1; 21; -82; 126; 252; 111; -70; 265; 108; 39; 0; 217; 27; 28; -222; 161; -236; -214; -313; -70; -104; -11; -62; -136; -38; 260; -9; -186; 49; 14; -84; 127
fule
297; -111; 132; 4; -20; -55; -164; 230; 150; 328; 0; 8; 19; -101; 328; 63; 145; -262; 458; -140; -233; 10; 233; -225; 110; -375; -141; -418; 237; -205; -20; 254
piv
-35; 122; -68; -77; 113; -141; -140; -49; 25; -202; -65; -97; 10; 7; -559; 107; -200; 60; -233; 191; 158; -46; 104; 290; -153; 118; 73; -192; 37; -85; -20; 131
piv
12; 45; 25; 95; 134; 146; 157; 121; -44; 24; 4; -44; 152; 77; -331; 58; -114; -56; -278; -52; 156; 150; 148; 175; -218; 205; 35; -135; 239; -136; -85; -100
piv
-237; -5; 67; 251; 20; -103; 74; -113; -452; 61; -104; -69; -173; 169; 286; 4; -22; -136; -23; -40; -40; 278; -254; 207; -109; -224; -161; 223; -398; 13; 10; -199
rel
4; -41; -48; -339; -35; -132; -173; -37; 84; 26; -83; -148; 244; -124; -288; -92; 19; -20; 279; 135; 28; -104; 108; 165; -7; -102; 2; -277; 55; -93; 126; 102
Fip
-222; 180; -124; 138; 227; 489; 167; -88; 135; -269; 107; 79; 57; 272; -515; -185; -80; -194; -799; -190; -61; 40; -203; -70; -239; 271; 258; 400; 58; 15; -145; -405
Fip
125; 14; 96; 51; -75; -228; -155; -33; -66; 92; -79; -150; -112; 18; 109; 123; 41; -7; 250; 80; -48; 60; 152; 140; 22; -369; -159; -283; 59; -160; 3; 235
rel
-25; -58; 24; -145; -36; 184; 223; 32; 50; 127; -10; -145; 403; 87; -29; -53; 67; 120; -109; 1; 156; 184; 53; 176; -134; 153; 57; -127; 291; -83; 47; -150
mevov
148; 16; 221; 15; -175; -328; -145; -40; -6; 81; -104; -155; -60; -117; 58; 303; -1; 156; 246; 309; 166; 168; 242; 398; 50; -314; -160; -637; 270; -206; 40; 464
mevov
364; -61; 179; 197; 18; 170; 53; 340; 416; 300; 69; 227; 0; -98; 410; 319; 69; -56; 57; -34; -159; 136; 171; -213; 187; -52; -186; -689; 494; -150; -68; 498
giba
214; 35; 217; 155; -107; 76; 112; 9; 171; 80; 27; -140; 30; 49; 60; 261; 110; 197; -58; 188; 159; 288; 217; 177; 71; -170; -56; -454; 507; -227; -47; 289
Fip
-117; -32; -3; -218; -75; -191; -187; -53; 76; 5; -172; -29; 77; -154; -216; 95; -35; 33; 186; 307; 39; -28; -30; 361; 67; -115; -104; -338; -54; -97; 189; 230
sov
63; 131; 32; -44; 57; 21; -109; 64; 373; -185; -11; 38; 25; -135; -602; 248; -175; 91; -321; 275; 159; -67; 207; 266; -23; 150; 77; -562; 404; -153; -12; 397
Ketu
250; -39; -79; -96; 191; 197; -76; 395; 297; 186; 85; 80; 239; -40; -225; 28; -52; -292; 19; -299; -133; -127; 264; -406; -106; 202; 96; -359; 472; -118; -150; 71
Fip
52; -67; 50; -100; -42; 169; 237; 157; 210; 121; -31; -89; 356; 3; -176; 146; -47; 188; -177; 189; 257; 180; 102; 372; -24; 128; -36; -360; 437; -118; 99; 170
gal
296; -3; 37; -84; 65; 125; 20; 267; 334; 145; 81; -86; 272; -73; -312; 195; -36; 73; 52; -17; 85; 76; 434; -44; -136; 191; 48; -534; 687; -273; -122; 222
rel
132; -120; -59; -213; 93; 251; 50; 300; 277; 247; -4; 118; 279; -109; -4; -138; 61; -255; 130; -188; -180; -186; 40; -240; 57; 45; 27; -210; 221; -23; 56; 12
Ketu
-8; 174; -56; -127; 146; 102; -117; -28; 272; -262; 19; 50; 30; -22; -731; -15; -178; -61; -418; 105; 21; -132; 10; 40; -105; 239; 205; -179; 181; -39; -96; 115
giba
-10; 119; -105; 100; 301; 342; -47; 120; 275; -171; 48; 273; 31; 70; -565; -110; -171; -332; -551; -102; -138; -191; -149; -176; -74; 293; 181; 59; 118; 24; -143; 8
mevov
-237; 80; -45; -343; -33; -233; -140; -307; -268; -159; -159; -241; 90; -17; -457; -189; -4; 56; 70; 266; 153; -59; -81; 485; -195; -140; 95; 116; -311; -60; 161; -185
Ketu
7; -73; -18; -163; -26; 189; 118; 132; 123; 170; -13; 5; 285; -16; -20; -25; -1; 2; 15; -7; 11; 100; 17; 106; -7; 31; -16; -210; 258; -67; 58; 7
mevov
-217; -163; -84; -31; 125; 130; -7; 209; -152; 269; -95; 192; 83; 71; 230; -111; -26; -318; 24; -177; -271; 31; -329; -189; 52; 23; -128; 151; -408; 100; 90; -175
Nema
-53; -85; -20; -84; 22; 271; 183; 211; 193; 142; -9; 11; 263; 13; -17; 51; -4; 36; -154; 43; 82; 165; -58; 182; -13; 99; -51; -213; 268; -51; 117; 45
Fip
350; 87; 118; 29; -64; -114; -87; 49; 325; 57; -1; -162; 35; -19; -64; 268; 118; 160; 80; 199; 72; 63; 345; 124; 70; -249; -64; -606; 535; -318; 4; 447
fesi
-71; 58; 73; 48; -50; -191; -173; -199; -141; -62; -86; -112; -195; 5; -11; -88; 69; -175; 191; 51; -135; -22; -34; 158; -17; -386; -77; -28; -225; -98; 45; -30
Rudef
185; -194; -87; -2; 197; 33; -166; 551; 159; 303; 32; 320; -27; -134; 108; 132; -213; -360; 190; -231; -276; -197; 25; -419; 125; 129; -174; -372; 31; 1; -66; 316
gal
139; 110; 98; 36; -38; 6; -72; -143; 154; -93; 10; -139; -45; 26; -174; -22; 116; -55; -48; 63; 16; -13; 172; 149; 5; -311; 25; -197; 247; -208; 8; 131
Fip
115; -79; -35; 127; 199; 185; 182; 374; 35; 275; 63; 78; 213; 69; 39; 184; -124; -114; -155; -229; -14; 169; 122; -151; -188; 259; -80; -246; 253; -75; -144; -14
piv
171; -74; 24; -127; -49; 140; 130; 210; 336; 146; -31; -1; 331; -67; -74; 130; -7; 138; -63; 152; 148; 85; 119; 216; 95; 67; -72; -503; 465; -115; 89; 289
piv
-42; 219; -25; -220; -55; 169; 117; -305; 343; -435; -31; -200; 246; 15; -853; -116; -3; 301; -501; 397; 258; -38; 53; 545; -103; 107; 202; -117; 369; -156; 79; -2
gal
-339; -172; -62; 42; 111; 197; 242; 138; -461; 263; -77; 27; 181; 214; 277; -222; -17; -320; -32; -263; -100; 194; -315; 40; -148; -7; -127; 490; -479; 157; 66; -488
sov
226; 13; 177; 27; -155; -120; -18; 24; 173; 131; -15; -162; -2; -37; 91; 316; 81; 207; 154; 205; 111; 196; 331; 263; 44; -280; -150; -609; 439; -280; 47; 409
Ketu
-70; 213; -118; -43; 174; 197; 9; -96; 227; -365; 37; -10; 53; 91; -818; -34; -103; 13; -548; 106; 94; -104; 52; 165; -185; 230; 178; -33; 171; -92; -60; -56
sov
-139; 246; 23; 130; -16; -38; -90; -409; -80; -341; -47; -139; -195; 183; -387; -189; 0; -41; -403; 141; -22; -32; -185; 229; -38; -284; 140; 267; -164; 11; -57; -103
mevov
-85; 210; 88; -17; -64; -293; -228; -451; -209; -324; -105; -328; -143; 58; -420; -185; 49; -10; 16; 194; 28; -35; 54; 352; -125; -365; 86; 110; -165; -123; -16; -92
gal
-149; 98; -33; -107; 24; 315; 143; -154; 165; -193; -17; 0; 218; 70; -496; -179; -10; 55; -450; 123; 76; 24; -203; 170; -39; 164; 143; 73; 79; -2; -8; -138
fesi
-27; -253; 47; -34; 53; -97; -128; 358; -85; 432; -129; 309; 70; -161; 426; 202; -158; -253; 225; 49; -122; 50; -219; -25; 214; 9; -265; -377; -272; 87; 114; 326
giba
142; -103; 75; -81; 3; 382; 340; 265; 215; 250; 66; 4; 421; -1; 50; 47; 60; 74; -102; -24; 132; 213; 147; 90; -47; 131; -12; -304; 536; -102; 20; 46
mevov
239; 161; 120; 111; -34; 305; 207; -154; 257; -105; 108; -266; 250; 158; -320; -123; 202; 45; -247; -91; 114; 96; 318; 98; -143; -159; 124; -127; 677; -263; -136; -70
Nema
32; 321; 41; 32; -53; 215; 205; -465; 226; -474; 81; -375; 97; 279; -581; -243; 180; 283; -649; 159; 227; 27; 63; 354; -184; -97; 281; 164; 399; -166; -59; -186
sov
30; -41; -56; -152; 45; 260; 182; 103; 14; 163; 20; -79; 331; 111; -104; -192; 71; -70; -104; -136; -36; 112; -1; -68; -88; 41; 89; 146; 140; -33; 3; -286
piv
-146; 153; -122; -135; 113; -71; -100; -94; -38; -222; -68; -138; 52; 143; -675; -10; -201; 30; -315; 139; 155; -45; -4; 294; -248; 135; 161; 35; 10; -29; -48; -18
mevov
29; 207; -17; -200; 83; -103; -219; -56; 408; -317; -48; 17; -23; -118; -899; 228; -236; 173; -387; 460; 151; -157; 82; 395; -66; 159; 101; -501; 310; -137; -12; 478
Rudef
31; 150; 35; 225; 79; 168; 56; -166; -41; -119; 30; -59; -83; 251; -179; -153; 42; -149; -383; -61; -129; 56; -100; -50; -58; -167; 52; 244; -18; -51; -149; -130
Fip
172; 176; 1; -103; 16; 163; 86; 53; 446; -190; 90; -118; 193; 49; -647; 245; -105; 326; -495; 213; 280; 74; 313; 222; -85; 270; 193; -522; 724; -238; -63; 218
fule
-76; 89; 32; 72; -19; -201; -142; -181; -212; -57; -116; -185; -167; 81; -111; -77; 12; -133; 152; 34; -73; 36; -36; 169; -37; -393; -87; 116; -240; -68; -24; 22
fesi
-34; -88; 118; 54; 15; -408; -339; 31; -366; 225; -159; 41; -297; -88; 366; 69; -23; -331; 486; 16; -247; -27; -63; 19; 35; -480; -233; -146; -510; -32; 34; 174
piv
-248; 52; -157; -187; 93; 62; -70; -136; -68; -93; -121; -46; 61; 70; -380; -426; -9; -248; -75; -66; -195; -173; -349; -12; -34; -28; 116; 419; -311; 86; 67; -308
Fip
152; 41; 62; -121; -49; 407; 381; 127; 497; -40; 90; -96; 435; 28; -331; 139; 57; 328; -463; 244; 333; 207; 168; 393; -61; 180; 81; -422; 796; -190; 60; 184
sov
252; 32; -67; -202; 179; -7; -209; 204; 236; 40; 16; -48; 224; -102; -543; -47; -61; -267; 121; -157; -53; -253; 332; -223; -150; 143; 143; -351; 399; -156; -138; 95
Fip
2; 120; 65; 140; -35; -26; 105; -232; -263; -82; 9; -314; 47; 223; 0; -103; 114; 8; -121; -42; 46; 226; 51; 205; -237; -262; 2; 169; 16; -151; -76; -292
fesi
-136; -10; -74; -86; 70; -62; -98; -20; -101; 44; -164; -3; 67; 59; -247; -137; -49; -185; -87; 123; -24; -108; -247; 234; -4; -80; -22; 83; -246; -4; 135; -58
Fip
20; 68; 92; -42; -164; 299; 246; -73; 454; -155; 4; -76; 315; -5; -465; 108; 17; 327; -446; 388; 338; 164; 76; 530; 66; 120; 49; -409; 616; -213; 124; 203
fesi
23; 94; 28; -379; -147; -40; 21; -153; 270; -156; -102; -341; 301; -60; -651; 22; 34; 347; -68; 426; 315; 17; 208; 574; -84; -53; 100; -374; 437; -220; 132; 204
sov
-116; 13; -54; -135; 5; 167; 157; -28; 39; 15; -68; -94; 184; 141; -259; -75; 15; 114; -210; 100; 89; 33; -77; 186; -44; 63; 56; 62; 52; -7; 88; -108
rel
243; 56; 94; -71; -45; -42; -179; 7; 272; 32; 41; -90; -18; -27; -11; 110; 160; -6; 134; 63; -51; -16; 224; 19; 40; -353; -25; -439; 355; -219; -3; 306
sov
199; -254; 51; 77; 166; 38; 121; 588; -37; 484; 70; 164; 181; -121; 346; 385; -192; -136; 265; -179; 4; 189; 295; -235; -75; 234; -258; -516; 158; -40; -105; 323
Rudef
-23; -108; 13; -188; -64; 60; 171; 34; -63; 157; -44; -149; 390; -15; 21; -10; -10; 51; 50; 16; 121; 175; 89; 229; -110; 42; -24; -131; 116; -64; 59; -130
gal
-186; -78; -119; -77; 93; 187; -4; 42; -105; 99; -65; 113; 121; 111; 44; -332; 16; -389; -9; -255; -253; -83; -314; -197; -11; -52; 23; 347; -336; 121; 41; -300
gal
284; 49; -12; -144; 88; -84; -220; 245; 463; 21; -8; 26; 93; -159; -436; 294; -143; 89; -32; 224; 64; -126; 275; 59; 36; 150; 15; -765; 560; -223; -21; 575
Fip
-205; -30; -128; 75; 220; 63; -83; 186; -84; 41; -30; 218; -79; 62; -58; 63; -215; -294; -182; -132; -122; 4; -227; -71; -83; 137; -58; 29; -317; 79; -3; 10
fesi
92; -111; 28; -254; -67; 110; 164; 213; 126; 285; -16; -153; 395; -71; -6; 19; 58; 46; 217; -21; 63; 144; 222; 118; -58; -38; -42; -284; 403; -112; 70; 40
sov
-29; -30; -13; -93; 17; 240; 100; 163; 330; 90; -13; 135; 118; 23; -37; 165; -49; 97; -289; 171; 27; 108; -150; 108; 104; 107; 8; -319; 235; -10; 101; 258
Fip
162; 54; 95; 35; -77; 58; -84; -61; 247; -85; 82; -88; -3; 4; -47; 64; 74; 21; -9; 69; -26; 89; 173; 41; 15; -228; -32; -305; 254; -145; -43; 236
giba
34; 69; -25; -91; 5; -84; -132; 54; 253; -96; -14; 23; 36; -82; -377; 296; -229; 154; -225; 223; 161; 45; 123; 248; -47; 153; 11; -550; 298; -116; 7; 408
rel
-20; -56; 51; -304; -94; -46; 49; -4; 17; 54; -67; -274; 316; -36; -224; -30; 43; 157; 141; 198; 184; 78; 171; 358; -143; -14; 26; -194; 213; -170; 110; -13
Ketu
80; 267; -51; -80; 41; 309; 67; -158; 510; -401; 94; -155; 196; 59; -861; -117; -29; 153; -568; 77; 126; -37; 170; 140; -166; 237; 310; -182; 642; -186; -117; 9
Nema
79; 67; 23; 137; 71; -10; -139; -119; -67; -12; -3; -61; -82; 141; 16; -204; 99; -311; 46; -151; -231; -26; -59; -145; -31; -329; 12; 202; -118; -51; -99; -68
mevov
167; -2; 35; -181; -1; -211; -125; 226; 130; 109; -46; -75; 107; -155; -248; 457; -196; 248; 114; 244; 240; 110; 396; 246; -81; 134; -93; -769; 380; -205; -3; 524
fesi
-27; -101; -45; -146; 26; -7; -32; 100; -155; 203; -91; -4; 163; 8; -1; -170; 17; -255; 217; -106; -147; -5; -112; -21; -19; -106; -88; 96; -187; -8; 44; -168
fesi
86; 120; -141; 14; 245; 371; -4; 243; 571; -158; 102; 216; 91; -9; -538; 44; -119; -159; -535; -69; -67; -224; 20; -178; -45; 288; 160; -319; 401; -43; -80; 177
Rudef
96; -35; 18; -87; 95; -109; -78; 240; -2; 118; -32; -27; 94; -99; -241; 209; -180; -76; 69; 61; 83; 1; 246; 126; -139; 86; -52; -430; 200; -137; -46; 218
Fip
104; 81; 153; 175; -58; 239; 288; -35; 61; 21; 97; -229; 118; 145; 72; 95; 129; 189; -186; -12; 144; 375; 184; 175; -129; -133; -18; -145; 466; -180; -81; -18
fesi
41; -120; 46; -173; -51; 149; 287; 139; 10; 232; 23; -229; 419; 72; 150; 2; 69; 152; 78; -13; 158; 282; 200; 224; -200; 56; -3; -138; 311; -138; 71; -120
piv
358; -75; 13; 31; 200; 227; 86; 595; 438; 237; 96; 226; 231; -120; -206; 381; -152; -17; -171; 16; 75; -26; 331; -108; -9; 349; -75; -772; 705; -195; -97; 441
mevov
